Below are the code and all the weights of a small trained network. Each question names an input and a target symbol and asks about switching units off, where a switched-off unit gives its printed mean instead of its output.

import numpy as np


def w(rows, s, z=0):
    codes = np.array(rows[::2]) - 128.0
    scale = np.full(codes.shape[1], s)
    scale[-1] = z or s
    return codes * scale


def norm(h):
    return h / np.sqrt((h * h).mean(-1, keepdims=True) + 1e-5)


def f(y):
    return y / 2 * (1 + np.tanh(0.7978845608 * (y + 0.044715 * y**3)))


def softmax(a):
    e = np.exp(a - a.max(-1, keepdims=True))
    return e / e.sum(-1, keepdims=True)


def log_softmax(a):
    a = a - a.max(-1, keepdims=True)
    return a - np.log(np.exp(a).sum(-1, keepdims=True))


def net(x, mask):
    ids = ['αγζλξπστω'.index(c) for c in x.split()]
    T = len(ids)
    res = E[ids] + P[:T]
    u = 0
    for l in range(3):
        r = norm(res)
        for j in range(2):
            rows = slice(2 * j, 2 * j + 2)
            q, k, v = (r @ M[l][rows].T for M in (Q, K, V))
            z = softmax(np.where(np.tri(T) > 0, q @ k.T / 2**0.5, -1e9)) @ v
            o = O[l][rows]
            res = res + np.where(mask[u + j], z, o[:, -1]) @ o[:, :-1]
        u += 2
        y = f(norm(res) @ A[l][:, :-1].T + A[l][:, -1])
        res = res + np.where(mask[u : u + 8], y, B[l][:, -1]) @ B[l][:, :-1]
        u += 8
    return log_softmax(norm(res)[-1] @ U[:, :-1].T + U[:, -1])


Q, K, V, O, A, B = {}, {}, {}, {}, {}, {}
E = w([
[123,139,53,145,134],'α',
[130,171,76,121,172],'γ',
[138,107,87,154,168],'ζ',
[117,78,96,40,112],'λ',
[120,137,167,118,254],'ξ',
[79,100,124,183,141],'π',
[62,152,142,120,147],'σ',
[167,181,123,177,145],'τ',
[86,144,160,162,129],'ω',
],0.0093)
P = w([
[26,81,177,5,130],'0',
[48,106,159,64,139],'1',
[55,108,133,106,152],'2',
[53,119,121,140,147],'3',
[53,117,116,184,155],'4',
[70,123,102,207,174],'5',
[81,134,91,224,156],'6',
[92,126,84,236,161],'7',
],0.0025)
Q[0] = w([
[163,34,69,163,66],'0.h1',
[131,186,107,62,102],'0.h1',
[172,136,198,60,57],'0.h2',
[19,198,87,254,247],'0.h2',
],0.0055)
K[0] = w([
[219,102,138,94,142],'0.h1',
[99,136,170,143,147],'0.h1',
[47,2,81,91,150],'0.h2',
[185,231,174,224,111],'0.h2',
],0.0076)
V[0] = w([
[127,106,163,212,178],'0.h1',
[151,43,97,152,151],'0.h1',
[214,197,81,125,93],'0.h2',
[141,217,152,255,151],'0.h2',
],0.004)
O[0] = w([
[221,181,193,145,53,176],'0.h1',
[145,201,10,90,79,141],'0.h1',
[2,144,120,94,160,81],'0.h2',
[94,145,176,20,58,254],'0.h2',
],0.0039,0.0031)
A[0] = w([
[111,130,146,180,152,86],'0.n1',
[131,93,134,1,106,77],'0.n2',
[146,203,133,182,160,66],'0.n3',
[109,44,139,163,104,8],'0.n4',
[98,164,110,163,165,108],'0.n5',
[128,133,136,141,147,53],'0.n6',
[94,88,165,137,143,154],'0.n7',
[90,124,161,138,67,138],'0.n8',
],0.0076,0.0017)
B[0] = w([
[141,80,147,113,97,198],'0.n1',
[3,123,178,37,163,175],'0.n2',
[83,61,113,102,102,189],'0.n3',
[122,73,150,25,116,179],'0.n4',
[87,103,128,80,79,251],'0.n5',
[148,123,115,98,140,113],'0.n6',
[156,122,198,132,78,242],'0.n7',
[178,96,104,167,100,222],'0.n8',
],0.0048,0.0017)
Q[1] = w([
[56,118,127,55,3],'1.h1',
[222,152,111,140,233],'1.h1',
[241,201,137,202,162],'1.h2',
[128,61,145,103,124],'1.h2',
],0.0055)
K[1] = w([
[92,255,132,145,87],'1.h1',
[137,41,134,126,159],'1.h1',
[94,19,118,83,118],'1.h2',
[155,144,120,151,122],'1.h2',
],0.01)
V[1] = w([
[41,148,164,100,91],'1.h1',
[105,123,120,120,179],'1.h1',
[74,255,125,69,3],'1.h2',
[137,253,189,123,118],'1.h2',
],0.004)
O[1] = w([
[115,141,182,59,113,252],'1.h1',
[86,144,99,157,213,143],'1.h1',
[179,196,97,209,15,155],'1.h2',
[171,254,151,172,119,124],'1.h2',
],0.0034,0.0022)
A[1] = w([
[145,151,166,117,190,24],'1.n1',
[152,142,60,129,112,190],'1.n2',
[41,147,203,69,87,159],'1.n3',
[158,214,164,109,91,103],'1.n4',
[202,160,113,124,129,2],'1.n5',
[149,162,85,62,151,38],'1.n6',
[120,182,54,104,185,220],'1.n7',
[254,119,164,247,52,156],'1.n8',
],0.0066,0.00086)
B[1] = w([
[121,155,162,212,108,130],'1.n1',
[144,126,153,191,54,137],'1.n2',
[181,252,79,34,162,252],'1.n3',
[145,73,36,114,86,162],'1.n4',
[118,69,85,116,132,103],'1.n5',
[70,164,218,137,109,137],'1.n6',
[105,181,190,206,26,172],'1.n7',
[148,174,94,244,74,152],'1.n8',
],0.004,0.0047)
Q[2] = w([
[158,241,164,82,139],'2.h1',
[80,190,2,170,127],'2.h1',
[136,189,164,68,200],'2.h2',
[140,69,140,111,114],'2.h2',
],0.0089)
K[2] = w([
[144,239,137,112,135],'2.h1',
[63,163,1,167,102],'2.h1',
[102,83,170,178,148],'2.h2',
[163,181,83,164,58],'2.h2',
],0.0095)
V[2] = w([
[13,152,103,172,134],'2.h1',
[64,72,70,71,190],'2.h1',
[137,208,2,76,147],'2.h2',
[199,100,141,84,142],'2.h2',
],0.0037)
O[2] = w([
[235,46,205,109,151,255],'2.h1',
[217,216,188,186,19,208],'2.h1',
[160,208,1,79,63,130],'2.h2',
[143,105,115,8,150,97],'2.h2',
],0.003,0.00078)
A[2] = w([
[131,165,94,181,114,7],'2.n1',
[71,228,145,163,151,28],'2.n2',
[135,155,144,77,218,21],'2.n3',
[86,69,163,47,184,175],'2.n4',
[165,135,173,168,99,79],'2.n5',
[253,63,129,167,131,176],'2.n6',
[158,136,158,141,89,54],'2.n7',
[120,97,127,204,192,92],'2.n8',
],0.0054,0.0019)
B[2] = w([
[106,39,135,200,144,114],'2.n1',
[154,100,162,100,1,177],'2.n2',
[97,152,74,203,123,160],'2.n3',
[183,85,91,204,93,250],'2.n4',
[146,141,112,149,161,120],'2.n5',
[187,229,81,97,112,160],'2.n6',
[123,163,131,142,147,113],'2.n7',
[111,140,37,80,138,130],'2.n8',
],0.0044,0.0021)
U = w([
[20,54,77,49,157,101],'α',
[10,108,73,216,119,105],'γ',
[145,144,129,119,114,4],'ζ',
[133,125,184,170,195,226],'λ',
[187,149,24,140,157,151],'ξ',
[143,208,125,12,110,170],'π',
[254,184,192,222,96,69],'σ',
[24,163,226,138,52,98],'τ',
[223,41,173,118,73,179],'ω',
],0.0077,0.0043)

Each question gives the input, a string of symbols that net reads in full, and the target symbol t.
The units are the heads (2 rows each of Q, K, V and O) and the neurons (one row each of A and B). Each row of codes is followed by its name. A weight is (code - 128) times the scale printed after its matrix; where a second scale follows, it is the last column's (O, A, B and U).
mask holds one flag per unit, layer by layer, with each layer's heads first. A switched-off unit (its flag False) gives its mean, the last column of its rows in O or B, instead of its output. The means were averaged over made-up inputs and are rounded, as every weight is.
A unit's drop is (log p(t) with every unit on - log p(t) with that unit switched off) / (log p(t) with every unit on - log p(t) with every unit switched off).
The circuit of an input: a set's keep is (log p(t) with only the set's units on - log p(t) with every unit switched off) / (log p(t) with every unit on - log p(t) with every unit switched off). Starting from the 12 units with the biggest drops (on a tie, the unit counted first), units are removed one at a time, each time the one whose removal leaves the highest keep (on an exact tie, the one counted first), for as long as the keep stays at least 0.8.
units of the circuit, in order: the units of the circuit, biggest drop first
unit that matters most: the unit with the biggest drop
k most important neurons: the k neurons with the biggest drops, biggest first
which heads matter: for each layer, one digit per head in row order, 1 if its drop is at least 0.15 and else 0, layers parted by /
drop when u is switched off: that unit's drop, to one decimal
input ζ π σ π π π, target ω: unit that matters most : 0.h2
input σ τ σ γ σ ω π ξ, target π: units of the circuit, in order : [0.h2; 1.n3]
input ξ α λ π ω ω λ, target ω: which heads matter : 01 / 00 / 10
input τ λ ζ, target π: 2 most important neurons : [1.n3; 0.n2]
input α ξ α α γ ω, target σ: 2 most important neurons : [0.n8; 0.n2]
input ζ λ τ λ, target τ: 3 most important neurons : [0.n2; 1.n3; 1.n7]
input π π ζ α ζ π ζ λ, target α: units of the circuit, in order : [0.n2; 1.h2]
input α τ σ π λ ξ π λ, target τ: 3 most important neurons : [0.n2; 1.n6; 0.n8]
input ξ ξ ξ α π π π λ, target α: which heads matter : 01 / 00 / 00
input ξ λ π ω α γ σ, target π: which heads matter : 00 / 00 / 00
input ξ π α γ τ λ λ α, target τ: which heads matter : 01 / 00 / 00
input τ π ω, target π: which heads matter : 01 / 00 / 00
input π π ζ π γ τ γ ζ, target τ: which heads matter : 11 / 00 / 00
input π λ γ π α, target γ: unit that matters most : 1.n3
input π ω ξ γ π α α α, target γ: 2 most important neurons : [1.n3; 1.n7]
input τ α π σ ω, target π: which heads matter : 01 / 10 / 00
input ξ ζ α π π ω ω, target σ: 2 most important neurons : [0.n8; 2.n6]
input σ ξ τ, target π: drop when 1.n4 is switched off : 0.1
input τ π σ α λ ζ, target π: drop when 0.h2 is switched off : 0.9
input π ω ω π, target σ: unit that matters most : 1.n8
input ξ λ π π τ, target π: drop when 0.h2 is switched off : 1.8
input π ω ζ π ξ ξ γ γ, target τ: drop when 2.n8 is switched off : 0.0
